Here is a tiny trained network, its code and every weight. The questions are about switching its units off for an input and a class, where a switched-off unit gives its printed mean instead of its output.

import numpy as np


def w(rows, s, z=0):
    codes = np.array(rows[::2]) - 128.0
    scale = np.full(codes.shape[1], s)
    scale[-1] = z or s
    return codes * scale


def norm(h):
    return h / np.sqrt((h * h).mean(-1, keepdims=True) + 1e-5)


def f(y):
    return y / 2 * (1 + np.tanh(0.7978845608 * (y + 0.044715 * y**3)))


def log_softmax(a):
    a = a - a.max(-1, keepdims=True)
    return a - np.log(np.exp(a).sum(-1, keepdims=True))


def net(x, mask):
    res = np.array(x, float).reshape(1, 3) / 4 @ E
    u = 0
    for l in range(3):
        y = f(norm(res) @ A[l][:, :-1].T + A[l][:, -1])
        res = res + np.where(mask[u : u + 5], y, B[l][:, -1]) @ B[l][:, :-1]
        u += 5
    return log_softmax(norm(res)[-1] @ U[:, :-1].T + U[:, -1])


A, B = {}, {}
E = w([
[104,254,20],'x0',
[20,112,124],'x1',
[118,181,221],'x2',
],0.0058)
A[0] = w([
[119,252,192,67],'0.n0',
[129,236,66,36],'0.n1',
[242,194,102,47],'0.n2',
[147,106,9,3],'0.n3',
[16,152,102,64],'0.n4',
],0.024,0.0039)
B[0] = w([
[50,88,77,232],'0.n0',
[254,110,116,247],'0.n1',
[82,199,179,216],'0.n2',
[49,87,91,213],'0.n3',
[101,195,173,223],'0.n4',
],0.044,0.011)
A[1] = w([
[225,3,252,231],'1.n0',
[104,48,219,45],'1.n1',
[72,185,162,6],'1.n2',
[114,130,151,43],'1.n3',
[42,41,72,28],'1.n4',
],0.018,0.0021)
B[1] = w([
[253,120,131,228],'1.n0',
[89,211,31,191],'1.n1',
[135,194,157,213],'1.n2',
[132,169,116,133],'1.n3',
[86,30,101,254],'1.n4',
],0.031,0.0092)
A[2] = w([
[126,95,210,103],'2.n0',
[75,77,210,167],'2.n1',
[90,181,251,78],'2.n2',
[102,170,212,66],'2.n3',
[133,112,144,3],'2.n4',
],0.023,0.0052)
B[2] = w([
[112,169,116,121],'2.n0',
[172,98,121,203],'2.n1',
[133,144,191,254],'2.n2',
[123,133,161,211],'2.n3',
[80,196,3,109],'2.n4',
],0.055,0.0083)
U = w([
[239,148,98,101],'0',
[80,196,250,132],'1',
[45,42,111,100],'2',
[143,96,184,255],'3',
],0.016,0.0029)

Each question gives the input, the list of numbers given to net, and the class t.
The units are the neurons (one row each of A and B). Each row of codes is followed by its name. A weight is (code - 128) times the scale printed after its matrix; where a second scale follows, it is the last column's (A, B and U).
mask holds one flag per neuron, layer by layer. A switched-off neuron (its flag False) gives its mean, the last column of its row in B, instead of its output. The means were averaged over made-up inputs and are rounded, as every weight is.
A unit's drop is (log p(t) with every unit on - log p(t) with that unit switched off) / (log p(t) with every unit on - log p(t) with every unit switched off).
unit that matters most: the unit with the biggest drop
k most important neurons: the k neurons with the biggest drops, biggest first
drop when u is switched off: that unit's drop, to one decimal
input [-3,6,-7], class 2: unit that matters most => 0.n2
input [-8,-8,3], class 0: 3 most important neurons => (0.n0; 0.n4; 0.n2)
input [4,4,-4], class 0: 4 most important neurons => (0.n1; 0.n2; 0.n0; 1.n4)
input [7,-6,-8], class 2: 3 most important neurons => (0.n3; 0.n4; 2.n2)
input [8,-8,2], class 0: 2 most important neurons => (0.n1; 0.n4)
input [4,3,0], class 0: 2 most important neurons => (0.n1; 0.n2)
input [-1,-4,-6], class 2: 2 most important neurons => (0.n3; 0.n4)
input [5,7,8], class 2: 3 most important neurons => (0.n0; 0.n2; 2.n2)
input [8,5,8], class 0: 2 most important neurons => (0.n1; 0.n3)
input [3,6,-7], class 2: 3 most important neurons => (0.n3; 0.n2; 1.n4)
input [-4,-4,0], class 0: drop when 1.n0 is switched off => 0.8
input [1,3,5], class 2: drop when 0.n0 is switched off => 1.2
input [-1,-3,6], class 2: drop when 0.n0 is switched off => 1.0
input [5,-4,-8], class 2: unit that matters most => 0.n3
input [-3,1,5], class 2: drop when 0.n1 is switched off => 0.4
